Here is a tiny trained network, its code and every weight. The questions are about switching its units off for an input and a class, where a switched-off unit gives its printed mean instead of its output.

import numpy as np


def w(rows, s, z=0):
    codes = np.array(rows[::2]) - 128.0
    scale = np.full(codes.shape[1], s)
    scale[-1] = z or s
    return codes * scale


def f(y):
    return y / 2 * (1 + np.tanh(0.7978845608 * (y + 0.044715 * y**3)))


def log_softmax(a):
    a = a - a.max(-1, keepdims=True)
    return a - np.log(np.exp(a).sum(-1, keepdims=True))


def net(x, mask):
    res = np.array(x, float).reshape(1, 7) / 4 @ E
    y = f(res @ A[0][:, :-1].T + A[0][:, -1])
    res = res + np.where(mask, y, B[0][:, -1]) @ B[0][:, :-1]
    return log_softmax(res[-1] @ U[:, :-1].T + U[:, -1])


A, B = {}, {}
E = w([
[128,181,4],'x0',
[241,199,151],'x1',
[130,129,129],'x2',
[127,124,129],'x3',
[131,126,126],'x4',
[201,24,92],'x5',
[131,127,128],'x6',
],0.0042)
A[0] = w([
[125,128,128,9],'n0',
[127,128,123,18],'n1',
[129,128,125,112],'n2',
[130,99,209,72],'n3',
[129,150,63,49],'n4',
[128,127,128,87],'n5',
[128,130,116,2],'n6',
[125,132,129,74],'n7',
[107,162,143,43],'n8',
[128,128,128,151],'n9',
[36,72,108,74],'n10',
[128,126,128,81],'n11',
[128,128,127,58],'n12',
[81,98,116,61],'n13',
[145,139,131,65],'n14',
[126,169,8,67],'n15',
[134,117,124,46],'n16',
[128,126,127,50],'n17',
[130,102,202,69],'n18',
[142,136,130,45],'n19',
[178,56,99,68],'n20',
[117,121,125,72],'n21',
[176,58,100,66],'n22',
[83,99,117,59],'n23',
[129,128,124,76],'n24',
[54,82,111,69],'n25',
[112,118,124,55],'n26',
[131,97,216,83],'n27',
[122,137,132,39],'n28',
[116,148,137,33],'n29',
[130,102,203,69],'n30',
[127,127,128,106],'n31',
[119,123,126,76],'n32',
[120,139,133,9],'n33',
[135,115,123,53],'n34',
[127,128,131,68],'n35',
[122,136,132,63],'n36',
[131,122,125,47],'n37',
[216,184,154,70],'n38',
[195,171,147,53],'n39',
[166,71,106,65],'n40',
[130,128,127,4],'n41',
[120,123,126,75],'n42',
[65,222,172,73],'n43',
[128,128,123,70],'n44',
],0.012,0.0026)
B[0] = w([
[142,167,113,79],'n0',
[139,164,111,82],'n1',
[129,133,125,120],'n2',
[91,136,53,164],'n3',
[106,149,68,146],'n4',
[131,137,124,108],'n5',
[138,170,104,79],'n6',
[133,146,123,103],'n7',
[129,180,141,107],'n8',
[126,121,131,141],'n9',
[241,118,127,213],'n10',
[133,146,121,105],'n11',
[135,148,120,96],'n12',
[184,142,118,132],'n13',
[153,143,116,102],'n14',
[55,129,9,251],'n15',
[133,161,122,92],'n16',
[136,152,119,93],'n17',
[96,140,60,153],'n18',
[150,150,116,93],'n19',
[93,192,195,163],'n20',
[142,144,121,104],'n21',
[95,193,191,158],'n22',
[182,142,118,128],'n23',
[132,142,121,103],'n24',
[215,128,122,178],'n25',
[150,150,118,99],'n26',
[84,131,46,179],'n27',
[136,160,122,90],'n28',
[134,171,128,93],'n29',
[95,139,60,154],'n30',
[130,134,126,117],'n31',
[140,146,121,104],'n32',
[139,177,118,81],'n33',
[131,161,125,95],'n34',
[134,150,120,99],'n35',
[135,155,124,99],'n36',
[135,158,119,92],'n37',
[255,103,124,199],'n38',
[220,125,116,155],'n39',
[104,183,173,138],'n40',
[141,163,114,78],'n41',
[139,145,122,104],'n42',
[82,206,226,212],'n43',
[133,145,119,101],'n44',
],0.043,0.0024)
U = w([
[79,123,20,78],'0',
[253,111,126,87],'1',
[82,224,209,82],'2',
[119,75,139,253],'3',
],0.005,0.0034)

Each question gives the input, the list of numbers given to net, and the class t.
The units are the neurons (one row each of A and B). Each row of codes is followed by its name. A weight is (code - 128) times the scale printed after its matrix; where a second scale follows, it is the last column's (A, B and U).
mask holds one flag per neuron, in row order. A switched-off neuron (its flag False) gives its mean, the last column of its row in B, instead of its output. The means were averaged over made-up inputs and are rounded, as every weight is.
A unit's drop is (log p(t) with every unit on - log p(t) with that unit switched off) / (log p(t) with every unit on - log p(t) with every unit switched off).
The circuit of an input: a set's keep is (log p(t) with only the set's units on - log p(t) with every unit switched off) / (log p(t) with every unit on - log p(t) with every unit switched off). Starting from the 12 units with the biggest drops (on a tie, the unit counted first), units are removed one at a time, each time the one whose removal leaves the highest keep (on an exact tie, the one counted first), for as long as the keep stays at least 0.8.
units of the circuit, in order: the units of the circuit, biggest drop first
most important unit: the unit with the biggest drop
k most important neurons: the k neurons with the biggest drops, biggest first
drop when u is switched off: that unit's drop, to one decimal
input [-7,-6,-1,7,7,3,-1], class 0: most important unit : n27
input [-7,5,-6,5,7,-3,-2], class 0: units of the circuit, in order : n27, n3
input [-7,-8,3,-2,3,2,-8], class 1: 3 most important neurons : n10, n25, n15
input [1,7,7,-5,1,8,-4], class 2: 4 most important neurons : n20, n22, n40, n10
input [4,8,3,-7,-7,1,-2], class 1: 2 most important neurons : n38, n39
input [7,-8,5,-1,-8,-2,-8], class 1: 2 most important neurons : n10, n25
input [-1,8,-2,1,6,-7,7], class 1: 2 most important neurons : n38, n39
input [4,-7,-4,7,5,-6,4], class 1: 2 most important neurons : n10, n25
input [3,3,8,-8,5,-6,-6], class 2: 2 most important neurons : n43, n10
input [7,-4,-6,-2,7,-8,-6], class 2: 2 most important neurons : n43, n27
input [5,3,3,-2,-1,-8,8], class 2: drop when n43 is switched off : 1.4
input [-4,-8,2,7,-6,-1,6], class 1: drop when n10 is switched off : 0.2
input [-8,-8,3,-4,6,5,0], class 0: drop when n1 is switched off : 0.0
input [-2,8,8,3,-2,1,3], class 1: most important unit : n38
input [-3,2,-8,-2,-2,5,-2], class 2: drop when n22 is switched off : 0.4
